Below is a small trained network, with its code and all its weights. Each question gives an input and a class and asks what happens when units are switched off, that is, made to give their printed mean instead of their output.

import numpy as np


def w(rows, s, z=0):
    codes = np.array(rows[::2]) - 128.0
    scale = np.full(codes.shape[1], s)
    scale[-1] = z or s
    return codes * scale


def norm(h):
    return h / np.sqrt((h * h).mean(-1, keepdims=True) + 1e-5)


def f(y):
    return y / 2 * (1 + np.tanh(0.7978845608 * (y + 0.044715 * y**3)))


def log_softmax(a):
    a = a - a.max(-1, keepdims=True)
    return a - np.log(np.exp(a).sum(-1, keepdims=True))


def net(x, mask):
    res = np.array(x, float).reshape(1, 8) / 4 @ E
    u = 0
    for l in range(2):
        y = f(norm(res) @ A[l][:, :-1].T + A[l][:, -1])
        res = res + np.where(mask[u : u + 14], y, B[l][:, -1]) @ B[l][:, :-1]
        u += 14
    return log_softmax(norm(res)[-1] @ U[:, :-1].T + U[:, -1])


A, B = {}, {}
E = w([
[196,98,95,63,124],'x0',
[146,84,219,74,67],'x1',
[252,250,11,101,132],'x2',
[45,196,149,168,83],'x3',
[43,40,45,161,94],'x4',
[188,58,117,159,155],'x5',
[75,133,129,93,180],'x6',
[101,88,172,75,189],'x7',
],0.0033)
A[0] = w([
[74,102,177,100,131,50],'0.n1',
[134,221,176,121,136,203],'0.n2',
[63,68,101,183,98,157],'0.n3',
[76,199,69,67,117,216],'0.n4',
[113,88,60,117,122,75],'0.n5',
[202,134,101,81,109,211],'0.n6',
[118,178,197,120,230,125],'0.n7',
[191,64,79,95,153,170],'0.n8',
[136,95,233,190,158,80],'0.n9',
[120,158,117,197,133,96],'0.n10',
[186,62,85,145,125,161],'0.n11',
[68,184,136,68,254,4],'0.n12',
[138,158,99,166,136,23],'0.n13',
[69,148,137,99,199,129],'0.n14',
],0.0076,0.0021)
B[0] = w([
[109,117,181,83,146,160],'0.n1',
[152,155,42,82,50,251],'0.n2',
[125,191,137,158,177,209],'0.n3',
[177,115,76,100,89,231],'0.n4',
[171,160,95,92,74,139],'0.n5',
[107,84,155,128,192,253],'0.n6',
[177,23,42,115,11,213],'0.n7',
[175,67,166,207,82,218],'0.n8',
[105,120,73,62,82,200],'0.n9',
[85,142,117,178,168,155],'0.n10',
[228,119,143,193,63,191],'0.n11',
[204,2,24,245,149,187],'0.n12',
[84,116,171,103,159,130],'0.n13',
[164,66,178,156,155,170],'0.n14',
],0.005,0.0031)
A[1] = w([
[141,138,159,20,99,103],'1.n1',
[27,113,201,126,173,40],'1.n2',
[112,163,121,128,172,156],'1.n3',
[254,130,168,163,137,111],'1.n4',
[168,171,73,201,111,96],'1.n5',
[122,226,103,169,190,70],'1.n6',
[125,196,91,115,93,8],'1.n7',
[133,233,99,75,114,16],'1.n8',
[82,65,209,180,138,114],'1.n9',
[83,73,196,149,148,146],'1.n10',
[171,69,158,35,140,149],'1.n11',
[67,102,218,133,119,132],'1.n12',
[74,171,57,174,171,147],'1.n13',
[82,108,103,109,101,198],'1.n14',
],0.0075,0.0015)
B[1] = w([
[72,99,109,99,151,176],'1.n1',
[137,115,71,119,254,174],'1.n2',
[135,148,146,156,86,120],'1.n3',
[155,72,56,174,125,255],'1.n4',
[99,115,187,121,158,234],'1.n5',
[99,115,153,121,82,162],'1.n6',
[144,167,133,115,133,161],'1.n7',
[139,185,129,78,117,175],'1.n8',
[134,149,133,101,147,186],'1.n9',
[136,180,150,84,165,172],'1.n10',
[86,140,125,157,84,218],'1.n11',
[149,119,136,93,163,174],'1.n12',
[120,126,183,170,110,182],'1.n13',
[136,73,121,136,138,159],'1.n14',
],0.008,0.0038)
U = w([
[94,83,103,80,86,58],'0',
[42,197,168,221,105,101],'1',
[223,54,60,181,122,229],'2',
[119,87,182,50,140,4],'3',
[166,250,86,72,78,112],'4',
[53,114,150,107,254,185],'5',
],0.012,0.0036)

Each question gives the input, the list of numbers given to net, and the class t.
The units are the neurons (one row each of A and B). Each row of codes is followed by its name. A weight is (code - 128) times the scale printed after its matrix; where a second scale follows, it is the last column's (A, B and U).
mask holds one flag per neuron, layer by layer. A switched-off neuron (its flag False) gives its mean, the last column of its row in B, instead of its output. The means were averaged over made-up inputs and are rounded, as every weight is.
A unit's drop is (log p(t) with every unit on - log p(t) with that unit switched off) / (log p(t) with every unit on - log p(t) with every unit switched off).
The circuit of an input: a set's keep is (log p(t) with only the set's units on - log p(t) with every unit switched off) / (log p(t) with every unit on - log p(t) with every unit switched off). Starting from the 12 units with the biggest drops (on a tie, the unit counted first), units are removed one at a time, each time the one whose removal leaves the highest keep (on an exact tie, the one counted first), for as long as the keep stays at least 0.8.
circuit, biggest first: the units of the circuit, biggest drop first
k most important neurons: the k neurons with the biggest drops, biggest first
k most important neurons of layer l: the k neurons of layer l with the biggest drops, biggest first
drop when u is switched off: that unit's drop, to one decimal
input [6,7,-6,8,7,8,-7,-6], class 3: circuit, biggest first => (1.n4, 0.n2, 0.n7, 1.n10)
input [-4,-7,1,8,-8,5,5,2], class 2: circuit, biggest first => (0.n7)
input [-7,1,-3,5,-4,6,-1,-1], class 5: 2 most important neurons of layer 1 => (1.n4, 1.n2)
input [-3,-5,5,-2,-3,-3,-7,3], class 4: circuit, biggest first => (1.n8, 0.n12)
input [-8,-7,7,4,-6,6,-7,-7], class 1: 2 most important neurons of layer 1 => (1.n5, 1.n13)
input [-5,-3,-3,-4,2,-1,-2,-1], class 5: 3 most important neurons of layer 0 => (0.n2, 0.n4, 0.n12)
input [-2,-7,0,-6,6,-2,4,-4], class 1: 2 most important neurons of layer 0 => (0.n7, 0.n3)
input [6,3,-3,-2,-6,-5,-5,-6], class 0: 2 most important neurons of layer 0 => (0.n12, 0.n6)
input [-4,4,2,-4,7,-7,1,7], class 5: 2 most important neurons => (0.n2, 0.n7)
input [6,2,5,6,-6,-2,2,4], class 2: 2 most important neurons => (0.n12, 0.n7)
input [-3,-8,-4,7,-1,8,-6,1], class 1: 3 most important neurons of layer 1 => (1.n13, 1.n6, 1.n3)
input [3,5,1,6,0,3,-5,3], class 3: 3 most important neurons of layer 1 => (1.n12, 1.n4, 1.n2)
input [-3,-1,-6,0,3,7,-7,-2], class 5: 2 most important neurons of layer 0 => (0.n7, 0.n2)
input [1,1,-6,8,-5,1,2,-5], class 3: circuit, biggest first => (1.n12)
input [-2,-8,-8,-6,-1,-8,6,4], class 2: 3 most important neurons => (0.n12, 0.n7, 1.n5)
input [4,-7,5,6,5,-1,-7,-7], class 1: 2 most important neurons of layer 1 => (1.n13, 1.n5)
input [-7,-1,-1,2,4,-5,1,0], class 5: 3 most important neurons of layer 1 => (1.n2, 1.n11, 1.n12)
input [1,7,-6,7,1,-8,-6,3], class 5: drop when 1.n2 is switched off => 0.2
input [7,-4,-7,4,5,1,-1,-2], class 5: drop when 1.n2 is switched off => 0.1
input [2,-7,-4,2,-5,-6,0,-2], class 2: circuit, biggest first => (0.n12)
input [6,-5,-3,0,7,-2,2,-4], class 1: drop when 0.n3 is switched off => 0.4
input [3,-8,3,-4,-1,-8,8,4], class 2: drop when 0.n12 is switched off => 0.2
